Below is a small trained network, with its code and all its weights. Each question gives an input and a class and asks what happens when units are switched off, that is, made to give their printed mean instead of their output.

import numpy as np


def w(rows, s, z=0):
    codes = np.array(rows[::2]) - 128.0
    scale = np.full(codes.shape[1], s)
    scale[-1] = z or s
    return codes * scale


def f(y):
    return y / 2 * (1 + np.tanh(0.7978845608 * (y + 0.044715 * y**3)))


def log_softmax(a):
    a = a - a.max(-1, keepdims=True)
    return a - np.log(np.exp(a).sum(-1, keepdims=True))


def net(x, mask):
    res = np.array(x, float).reshape(1, 7) / 4 @ E
    y = f(res @ A[0][:, :-1].T + A[0][:, -1])
    res = res + np.where(mask, y, B[0][:, -1]) @ B[0][:, :-1]
    return log_softmax(res[-1] @ U[:, :-1].T + U[:, -1])


A, B = {}, {}
E = w([
[243,246,244,112,167],'x0',
[157,117,122,103,144],'x1',
[93,149,133,148,118],'x2',
[121,144,129,136,112],'x3',
[91,50,240,1,54],'x4',
[128,122,131,117,149],'x5',
[138,112,130,127,132],'x6',
],0.0061)
A[0] = w([
[118,114,71,93,96,38],'neuron 0',
[1,47,80,135,121,171],'neuron 1',
[185,150,204,156,146,33],'neuron 2',
[189,110,86,84,143,246],'neuron 3',
[43,17,75,86,120,99],'neuron 4',
[87,42,202,83,105,75],'neuron 5',
[76,107,162,14,40,87],'neuron 6',
[186,167,195,136,145,4],'neuron 7',
[119,54,50,138,58,2],'neuron 8',
[102,58,228,108,105,2],'neuron 9',
[104,72,85,150,94,44],'neuron 10',
],0.0088,0.0045)
B[0] = w([
[68,201,165,145,246,129],'neuron 0',
[164,156,177,110,48,255],'neuron 1',
[87,191,109,19,173,155],'neuron 2',
[188,99,130,166,47,180],'neuron 3',
[168,144,165,12,167,227],'neuron 4',
[60,130,23,210,99,182],'neuron 5',
[79,77,88,231,158,201],'neuron 6',
[45,193,167,40,193,154],'neuron 7',
[96,193,117,12,212,170],'neuron 8',
[34,205,3,152,110,154],'neuron 9',
[51,208,135,55,172,155],'neuron 10',
],0.0073,0.0074)
U = w([
[117,159,155,128,111,254],'0',
[70,234,174,12,202,22],'1',
[70,203,2,230,205,78],'2',
[128,114,186,142,118,213],'3',
],0.0069,0.0068)

Each question gives the input, the list of numbers given to net, and the class t.
The units are the neurons (one row each of A and B). Each row of codes is followed by its name. A weight is (code - 128) times the scale printed after its matrix; where a second scale follows, it is the last column's (A, B and U).
mask holds one flag per neuron, in row order. A switched-off neuron (its flag False) gives its mean, the last column of its row in B, instead of its output. The means were averaged over made-up inputs and are rounded, as every weight is.
A unit's drop is (log p(t) with every unit on - log p(t) with that unit switched off) / (log p(t) with every unit on - log p(t) with every unit switched off).
The circuit of an input: a set's keep is (log p(t) with only the set's units on - log p(t) with every unit switched off) / (log p(t) with every unit on - log p(t) with every unit switched off). Starting from all 11 units, units are removed one at a time, each time the one whose removal leaves the highest keep (on an exact tie, the one counted first), for as long as the keep stays at least 0.8.
units of the circuit, in order: the units of the circuit, biggest drop first
unit that matters most: the unit with the biggest drop
k most important neurons: the k neurons with the biggest drops, biggest first
drop when u is switched off: that unit's drop, to one decimal
input [-8,-4,-2,-3,6,-8,-8], class 1: unit that matters most	neuron 4
input [-1,6,2,2,8,5,-3], class 2: units of the circuit, in order	neuron 5; neuron 6
input [3,-2,2,-8,4,-6,-1], class 2: 2 most important neurons	neuron 1; neuron 4
input [8,-4,1,7,-8,-2,-6], class 1: 4 most important neurons	neuron 7; neuron 2; neuron 6; neuron 5
input [-7,-5,4,-5,3,-5,-5], class 1: 3 most important neurons	neuron 4; neuron 8; neuron 10
input [-7,0,6,-7,-1,8,2], class 1: 3 most important neurons	neuron 4; neuron 8; neuron 10
input [-7,-2,2,7,6,-1,1], class 1: 4 most important neurons	neuron 4; neuron 8; neuron 10; neuron 1
input [-6,7,3,-6,3,-5,4], class 1: 4 most important neurons	neuron 4; neuron 8; neuron 10; neuron 0
input [-3,-7,6,-1,-7,-1,8], class 3: 4 most important neurons	neuron 5; neuron 6; neuron 9; neuron 1
input [-8,-4,-3,1,7,5,1], class 1: 3 most important neurons	neuron 4; neuron 8; neuron 1
input [-7,0,-1,0,4,2,3], class 1: 4 most important neurons	neuron 4; neuron 8; neuron 10; neuron 0
input [-4,8,-3,0,8,-2,-5], class 2: 3 most important neurons	neuron 5; neuron 6; neuron 9
input [-6,1,-5,4,8,6,7], class 2: 2 most important neurons	neuron 5; neuron 6
input [-6,-7,6,0,-6,-7,-7], class 3: units of the circuit, in order	neuron 1
input [-8,-8,-4,-3,-8,7,-5], class 1: drop when neuron 8 is switched off	0.2
input [-2,8,2,3,7,-3,-5], class 2: drop when neuron 6 is switched off	0.3
input [6,7,6,4,8,-1,6], class 2: drop when neuron 6 is switched off	0.2
input [-2,-8,4,-4,8,-8,7], class 2: drop when neuron 9 is switched off	0.3
